In the rows, 128 means zero.
Facts:
z114 {nebrer=902}
z129 {nebrer=902, munu=z415}
z154 {nebrer=637, munu=z206}
z187 {nebrer=637, munu=z944}
z189 {nebrer=902, munu=z976}
z206 {nebrer=799, munu=z889}
z231 {nebrer=221, munu=z802}
z24 {nebrer=637, munu=z399}
z240 {nebrer=221}
z244 {nebrer=221, munu=z921}
z294 {nebrer=637}
z308 {nebrer=221}
z31 {nebrer=902}
z322 {nebrer=902, munu=z389}
z375 {nebrer=221, munu=z438}
z389 {nebrer=902, munu=z411}
z39 {nebrer=902, munu=z690}
z391 {nebrer=902, munu=z486}
z396 {nebrer=203, munu=z795}
z399 {nebrer=902, munu=z907}
z406 {nebrer=902, munu=z97}
z411 {nebrer=637, munu=z516}
z414 {nebrer=637, munu=z477}
z415 {nebrer=902}
z423 {nebrer=221, munu=z605}
z438 {nebrer=902}
z439 {nebrer=902}
z440 {nebrer=799, munu=z485}
z447 {nebrer=799, munu=z499}
z452 {nebrer=799, munu=z423}
z455 {nebrer=902, munu=z114}
z469 {nebrer=221, munu=z549}
z470 {nebrer=799, munu=z63}
z477 {nebrer=799, munu=z294}
z485 {nebrer=203, munu=z322}
z486 {nebrer=637}
z490 {nebrer=637, munu=z618}
z499 {nebrer=203, munu=z308}
z506 {nebrer=221}
z516 {nebrer=902, munu=z490}
z534 {nebrer=902}
z540 {nebrer=902}
z549 {nebrer=221}
z583 {nebrer=221}
z605 {nebrer=221, munu=z988}
z618 {nebrer=902}
z627 {nebrer=637, munu=z791}
z629 {nebrer=221, munu=z187}
z63 {nebrer=799, munu=z963}
z637 {nebrer=799, munu=z406}
z65 {nebrer=203, munu=z452}
z661 {nebrer=221}
z666 {nebrer=221, munu=z414}
z673 {nebrer=902, munu=z96}
z675 {nebrer=902, munu=z470}
z690 {nebrer=221, munu=z992}
z702 {nebrer=203, munu=z993}
z713 {nebrer=799, munu=z469}
z751 {nebrer=902, munu=z958}
z767 {nebrer=902, munu=z675}
z769 {nebrer=902}
z791 {nebrer=902, munu=z797}
z795 {nebrer=902, munu=z860}
z797 {nebrer=637, munu=z637}
z802 {nebrer=799, munu=z65}
z860 {nebrer=902}
z879 {nebrer=799, munu=z154}
z889 {nebrer=637}
z902 {nebrer=637, munu=z767}
z905 {nebrer=799, munu=z918}
z907 {nebrer=221, munu=z506}
z918 {nebrer=902}
z921 {nebrer=902, munu=z902}
z931 {nebrer=902, munu=z240}
z938 {nebrer=637, munu=z534}
z939 {nebrer=902, munu=z661}
z944 {nebrer=799, munu=z583}
z958 {nebrer=203, munu=z540}
z96 {nebrer=637, munu=z629}
z963 {nebrer=203}
z967 {nebrer=799}
z97 {nebrer=221}
z976 {nebrer=221}
z988 {nebrer=902, munu=z440}
z992 {nebrer=902, munu=z967}
z993 {nebrer=902, munu=z231}

Known rows:
[ 99 133 169 120  86 124 153 123 119 120 138 121 106 117  94 188 153 140
 173 136 127 150 143 100 158 136 143  82 170 132 180 122 121 161  71  97]: z769
[145 138 116 117 108 117 127 135 123 136 128 116 101 110 161 153 153 116
 127 100 126 113 125 112  93 138 119 126 133 128  96 130 115 134 146 129]: z477
[ 73 110 148 147 100 141  92 172 130 155 154 162 134 152 139 104 120 129
  63  81 148 148  96 175  93 102 120 155 116 138 120 110 101 124 157 144]: z414
[135 145 165 135 150 150 135  71 105 104 116 150 133 103 103 178 104 128
 194 190  85 141 169 116 189 136 120  93 144 140 145 119 122 134  74 116]: z976
[110 123 131 124 125 124 133 121 138 124 144 108 124 141 119 100 131 125
 101 118 132 135 123 151 119 119 148 154 114 131 144 126 133 138 136 156]: z391
[128 137 107 130 126 115 138 117 141 134 123 123 123 129 139 128 144 118
 117 113 124 109 129 116 100 133 114 137 122 119  99 129 114 114 133 122]: z206
[151 103 123 134 101 119 145 129 125 134 122 133 118 138 130  82 161 117
 126 121 122  78 112 115 101 100 168 130 159 124  57 133 114 103 162 171]: z791
[144 137 134 142 126 113 156  98  95 111 111 130 105 126  98 166 154 144
 173 171 116 133 161 102 148 148 130  93 142 150 160 120 125 154  79 111]: z439
[137 141  90 112 205 128 125 193 153 126 168  58 116  18  77 143 121  78
  74 160 110 161  69 128  99 174  86 157 101 105 114 108 121 134 172 112]: z452
[149  96  97 108 214 136 141 244 119 126 159  65 133  34 100 105 143 104
  75 200 142 172  53  98 131 170 119 158 127 116 136 151 137 110 190 126]: z65
[120 124 148 108 189 140 110 176 184 113 183  88 142  61  77 106  99 101
  92 152  96 151  82 142 149 102 147 122 139  94  87 126 127  93 191 145]: z231
[113 132 170 113 115 146 133  71  93 105 124 118 128 121 108 180 122 130
 194 173  89 168 156 149 182 137 143 115 150 146 164 126 106 158  90 133]: z506
[126 121 167 128 137 141 141  88 102  99 120 147 129 116 112 186 120 140
 176 168  89 153 171 116 184 125 134  95 146 145 164 104 131 142  84 140]: z308
[132 145 122 118 127 123 130 131 147 133 128 101 130 127 148  95 133 125
 123 116 132 129 110 130 103 136 148 152 132 118 110 144 124 132 144 122]: z39
[143 132 116 131 128 121 129 139 147 126 126 111 127 127 144  97 129 120
 129 121 132 107 119 129 115 132 135 141 128 125 104 139 131 125 141 133]: z751
[ 74 145 191 148 122 151 141  97 133 108 147 142 132 119 120 160 134 116
 154 166 107 142 140  96 165 147 142 128 193 124 169 107 132 161  51  94]: z415
[ 83 133 207 127 126 164 120  97 136 113 152 161 141 115 127 187 114 115
 176 151  94 154 158 117 188 128 139 100 180 122 163  97 138 136  71  96]: z240

Rows:
No name comes twice in this set of rows, the named rows included.
[149  81 149 126  97 143 113 110 114 132 118 156 131 118 180  84 134 112
 132 131 100  88 128 136 120  85 161 140 164 141  29 104 111  86 192 222]  z629
[130 134  89 118 201 125 141 183 150 125 158  73 126  33  84 124 138  87
  70 155 106 146  68 121  94 159 110 137 121 119  91 104 101 117 181 128]  z802

Now the same things, written a new way:
Known rows:
[ 64  81 178 171  96 125  97 136 158  92 140  90  97 124 110 156 169  48
 120 167 145 131  61  81 134 172 189]: z414
[108 113 181 177  92 116  69 112 169 129 150 110  85  98 131 165 163  59
 118 167 183 139  69  96 149 157 167]: z666
[110 147 110 130 148 131 143 129 127 154 118  92 115 100 136 110 118 122
 117 123 126 127  97 136 138 119 146]: z447
[105 155 128 153 146 124 147 122 117 122 142 139 108 114 120 110 146 119
 140 111 130 153 112 105 103 111 153]: z958
[151 173 114 137 162  47  80 185 108 104  74  85 146  93 137 102 138 126
 140  65 165 211 151 152 143 144 109]: z690
[101 169 112 126 155  64  74 162  83 109  78  76 150 119  86 100 129 160
 149  78 140 207 158 163 137 152 109]: z39
[ 94  86  70 185 164 164 143 200 184 130 142 131 235 144 129 157 150 114
 131 113 158 104 167  97 118 129 155]: z96
[170  91 184  74 102 111 189  69 100 116  92 160 185 155 111 141 122 149
 149 203 151 135 105 132 123 138  99]: z322
[173  99 186  73 105 107 196  72 101 116  94 154 186 154 110 141 123 144
 156 209 155 128 108 127 118 145  94]: z389
[179  71 161  74 126 136 200  73 119 135  65 142 168 128 150 117 109 133
 110 182 146 150  77 142 142 111 136]: z440
[100 148 127 131 121 123 104 122 115 136 139 122 124 137 102 132 126 146
 138 125 123 124 127 138 132 129 120]: z931
[198 129 171 206 137 165 115 174 142 101 153 121  70 131 174 120  86  88
 134 170 116 109 176 190 118 130  74]: z97
[149 201  75 144 128 150 185 115  74 127 143  95 125 113 136 134  42 156
 103  76 113  79  48 115 122  97 150]: z879
[199  67 167  95 103 129 114  91 141 118  87 195 148 149 167 140 122 139
  97 124 147 171  91 154 166  81 136]: z423
[107 144 130 128 120 125 109 121 116 135 139 123 127 138 102 133 126 147
 138 131 123 123 133 137 129 133 117]: z31
[149 150 130 142 127 111 106 145 142 129 140 135 117 110 152 137 134 113
 127 108 144 129 119 129 139 119 122]: z375
[128  82 135 128 127 158 106  86 125 119 106 191 109 151 134 109 133 149
  96  85 116 201  96 140 140  60 180]: z702

Rows:
No name comes twice in this set of rows, the named rows included.
[105 155 125 153 148 125 142 123 117 123 142 141 106 114 120 109 146 119
 139 108 130 155 111 106 107 107 155]  z396
[141 118  79 191 158 151 122 174 193 165 152 149 223 116 149 169 147 121
 135 122 201 110 175 108 127 119 131]  z583
[145  66 148 114 122 156 126  71 121 113  93 204 125 157 137 112 132 151
  97 104 122 204  88 140 142  60 178]  z65
[106 118 123 134 133 121 133 172 133  93 129 116 130 137 132 126 140 106
 126 104 103 121 112 115 127 132 145]  z938
[ 68  82 178 169  95 122 104 139 156  92 139  89 100 123 112 155 170  48
 121 171 146 129  63  80 131 176 186]  z294
[169  83 176  86 121 100 226 131 116  77  92 136 189 146 138 134 139  96
 151 190 135 114  99  97 107 155 116]  z490
[ 55 146 132  71 156  98 146 187 169 150 165 156 106 132 149 102 200 107
 149 106  55  82 103 140 144  79 123]  z24
[109 120 125 131 133 117 141 171 131  94 128 113 134 136 133 126 139 102
 130 112 107 117 115 111 122 136 141]  z486
[148  96 158 195 142 176 131 197 132  68 142 107  82 161 154 109  94  84
 129 155  73 107 165 178 109 136 102]  z627
[176  73 147 111 105 141  73 102 147 124  99 191 126 150 167 137 120 145
  82  88 133 179  94 164 179  66 151]  z231
[163 118 152 199 158 195 147 159 129 123 133  82  64 124 161  92  66  96
 121 187  95 110 162 205 115 129  96]  z637
[204  69 171  92 103 123 130  89 138 117  86 191 156 145 167 140 123 133
 104 138 152 165  91 149 161  90 130]  z605
[161  72 174  78  99 131 143  68 108 119  86 175 168 169 116 137 116 163
 125 165 136 156 101 152 145 109 119]  z988
[ 88 118  78 179 150 163 110 149 165 169 150 137 220 143 100 161 136 158
 142 129 172 110 177 123 127 124 132]  z673
[152 204  74 143 127 148 193 115  69 123 145  95 128 113 138 136  39 155
 105  77 114  75  47 112 120  98 147]  z206

The same things again, as new rows of numbers:
Known rows:
[146 135 125 138 126 131  97 151 120 123  97 122 124]: z455
[165 139 121 161 115 127 101 165 153 135 107 115 118]: z993
[138 144  94 137 124 144 145 126 123 133 117 131 136]: z24
[148 133 126 139 127 129  96 151 122 122  97 122 126]: z129
[149 148  74 111 168 135 110  97 163 113  78  79  86]: z988
[211  85  52  57 107 137 141 142 120  51 119 171 158]: z675
[116 135  48  91 188 125 148  56 152 131 113 107  88]: z440
[146 134 124 139 128 132  97 152 121 120  99 122 125]: z391
[109 105 137 104 138 115 150 112 163 149 192 146 115]: z907
[125 124 129 107 147 121 166  80 231 134 185  82  86]: z423
[188 103  46  73 105 149 181 119 119  71 135 168 165]: z902
[186 106  77  98 118 131 122 149 123  90 112 156 140]: z921
[119  96 120  89 137 117 158 109 165 138 194 152 118]: z244
[157  96  84  83 116 125 165 110 124  87 148 162 151]: z63
[104 150 177 147 106 151 139 123  97  99 110  95 153]: z294
[ 79 113 212 109 124 124 143 104 141 115 183 107 128]: z976
[ 95 131 185 138 114 125 131 117 106 106 131 111 146]: z967

Rows:
No name comes twice in this set of rows, the named rows included.
[109 105 138 102 139 116 150 107 165 144 191 140 115]  z469
[112 103 129 103 140 116 151 109 166 150 191 147 113]  z666
[150 143 117 152 125 122 153 108 198 129 138  87 108]  z452
[115 103 122 103 142 115 152 111 168 156 193 153 111]  z690
[109 144  25  97 186 145 136  78  98 149  92 141 106]  z411
[150 134 118 141 126 131  98 156 121 128 101 128 125]  z992
[128 134  57 107 179 130  90 117 101 147  80 140  99]  z516
[125 122 116 132 128 119 140 118 127 132 137 139 132]  z905

Now the same things, written a new way:
Known rows:
[111 130 111 131 183 133 127 122  92 144  64 110 116]: z240
[108 116 101 138 154 122 133 134  94 145  70 117 127]: z907
[108 112  97 141 142 117 137 138  93 146  71 119 131]: z690
[109 125 121 137 160  75 124 168 111  87 120  90  96]: z490
[133 112 124 133 137  31 127 187  95  92  93  87  92]: z411
[ 92 117 108 157 100 100 169 104 161  57 108  97 112]: z902
[109 118  93 152 144 107 114 165 132  93 129 105 108]: z627
[103 138 110 140 191 117 113 145 136  91 115  96  93]: z294
[ 98 151 108 146 180 112  98 143 135  95  93 105  76]: z486
[ 59 154 101 170 161 122 132 206 170 135  80 118 193]: z452
[122 153 136 140 167 133 112 159 114 121  62  69 121]: z618
[ 94 171 134 149 161 144 101 155 117 121  68  82 112]: z860
[104 134 132 159  77 127 174 103 153  82  49  73 142]: z675
[101 129  96 165 131 140 122 188 148 133  65 100 154]: z993
[ 96 146 131 149 147 138 124 170 118 116  94  78 138]: z455
[ 97 146 130 149 147 138 124 169 118 115  93  78 138]: z129
[119 152 131 143 171 142 111 156 123 121  60  74 124]: z918

Rows:
No name comes twice in this set of rows, the named rows included.
[ 82 158 150 147 148  60 141 209 112 119  84  85 170]  z440
[ 85 136 138 162  75 133 180 106 146  76  80  72 147]  z767
[ 63 107  83 153 172 107 158 180 129 164  45 142 154]  z423
[112 132 125 158  94 127 152 134 140  99  58  78 141]  z921

